The rows lie along a hidden order. The number after each row says roughly how far along it the row is, from 0 to 10. A new part has a new order.
(in the rows, 128 means zero)
[111 127 183 148 132 134 145 148 120 125 171 141 110 135 121 100 151 144
 130 125 159 113 146  99 128 121  91 144 137 115 131 131 119 167 130 131
 140  92] => 9
[145 174 127 123 134  99 133 119 128 127  69 154 133 157 106 136 158  92
 107 130 252  72 143 113  97 135  96 121 134 152 175 100 107 143 121 118
 144 106] => 10
[105 155 159 158 119 110 151 177 133 136 189 169 120 170 120  96 140 151
 122 114 220 125 150 104 130 113 106 137 119 144 124 110 118 159 114 138
 159 107] => 9
[147 168  90 114 131 117 131 144 104 137  83 132 152 127 115 143 132  93
 123 131 124 169 110 169 139 150 148 119 105 185 136 138 112 155 128 142
 136 133] => 2
[139 150  98 119 130 133 139 154 101 137 122 117 141 105 122 139 130  98
 153 126  79 207 109 186 144 139 162 128  92 184 112 149 123 164 124 156
 137 144] => 0
[ 88 142 153 171 118 132 154 209 116 144 253 146 117 160 128  75 124 171
 138 110 128 162 131 119 162 108 122 147 107 152  94 131 134 181 116 152
 143 116] => 5
[153 187  94 109 137 103 135 123 132 134  66 137 146 128 115 160 141  85
 127 134 211 131 125 144 105 143 127 119 112 173 148 117 114 146 120 123
 139 131] => 5
[132 188  98 129 130 110 147 164 132 144 140 154 149 153 117 146 133 110
 128 127 219 141 121 137 120 125 131 119 101 182 132 118 119 156 114 129
 151 138] => 5

New part:
[158  18 121 174 104 131 182 108 164 128 125 112 100 122 132 185 132  94
  94 142  91 146] => 0
[129 137  86 168 107 146 112 100 115 120 132 136 163 124 115 215 113 137
 120 131 142 152] => 9
[140   1  97 171  92 133 146 102 150 112 121 121 115 119 122 205 119 111
 105 145 106 145] => 4
[143  92  91 164  93 148 146  93 141 119 129 125 119 127 136 208 131 119
 104 134 102 153] => 6
[103 185 120 106 118 134  93 144  75 120 124 137 159 121 123 131 122 158
 141 114 159 100] => 10
[122 126 116 126 109 145 140 124 124 121 126 129 113 131 149 116 141 129
 125 118 121 114] => 6
[126  95 116 139 100 139 134 117 121 120 123 129 123 118 131 166 127 128
 124 121 137 115] => 6
[127 107 145 155 112 115 111 133 119 116 121 127 144 118 109 168 110 122
 140 129 140 111] => 4
[142  76 132 152 106 114 149 112 143 122 121 118 124 123 115 157 115 107
 113 156  93 145] => 3
[111 223 157  68 143 126 101 158  87 134 127 135 159 123 128 107 138 151
 159  87 165  83] => 9
[109 205 130 156 137 125 109 136  95 139 131 141 159 132 135  70 131 151
 144 119 140 108] => 8
[159   6 108 181  92 132 176  89 168 123 124 110  91 120 132 190 125  95
  91 152  90 150] => 1
[118 120 126 122 107 142 125 133 122 116 123 131 120 120 138 152 137 132
 129 111 138 108] => 6
[133 143 141  93 128 137 142 143 137 121 131 124  83 135 151  97 150 119
 127 116 121 117] => 5

New part:
[134  75 142 130 132 123 129 122 105 119 142 124 135 156 124 127 155 128
 124 110 135 119 108 111 145 133 145  96 112 122 114 115] => 3
[128  91 138 129 139 140 114  47 133 149 140 134 136 105 117 118 156 131
 133 126 115 137 133 131 136 106 141 113 117 135 148 126] => 0
[137 101 123 128 130 118 139 150  93 110 115 131 133 128 127 154 151 129
 114 124 108 102 125 123 117 141 125   1 139 133 114 122] => 4
[127 100 141 110 149 115 121 103  94 118 122 127 128 108 120 132 118 140
 136 136 122 129 154 126 138  97 114  82 133 148 173 107] => 5
[127 127 123 122 134 107 120 152  86 123 120 127 118 129 131 143 106 131
 127 141 122 128 152 133 126 109 126  61 146 146 142 106] => 6
[125 127 131 111 142 123 124 155 110 126 116 129 126  97 124 139 119 137
 133 142 111 131 157 134 119 104 112  94 137 147 164 121] => 5
[125 125 148 117 142 132 118  62 135 149 127 136 131  93 118 112 136 131
 138 139 120 150 144 140 127 101 125 152 128 135 180 133] => 2
[132  88 142 116 141 136 138 100 141 128 121 135 145  95 120 129 164 131
 126 123 108 132 124 126 117 125 122 102 122 126 145 142] => 1
[121 119 142 125 135 114 110  80 111 139 142 125 118 137 127 105 103 125
 144 134 150 154 137 133 147  97 141 179 126 136 159 108] => 6
[132  83 139 133 135 123 118  56 107 131 145 129 129 139 123 119 150 129
 131 118 138 129 122 121 141 120 149  99 118 130 133 112] => 3
[123 115 123 117 142  95 118 159  58 102 115 119 110 136 131 141  82 134
 137 137 142 125 162 128 137  96 115  61 145 154 159  81] => 10
[130  58 138 106 158  98 119 110  39  96 111 124 126 103 114 157 121 147
 131 133 101 107 170 119 134  86 110   1 138 164 186  79] => 6
[141  38 149 128 147 112 127  19  74 110 135 128 140 139 116 134 172 135
 124 110 121 107 123 108 143 115 142  22 117 133 135 102] => 2
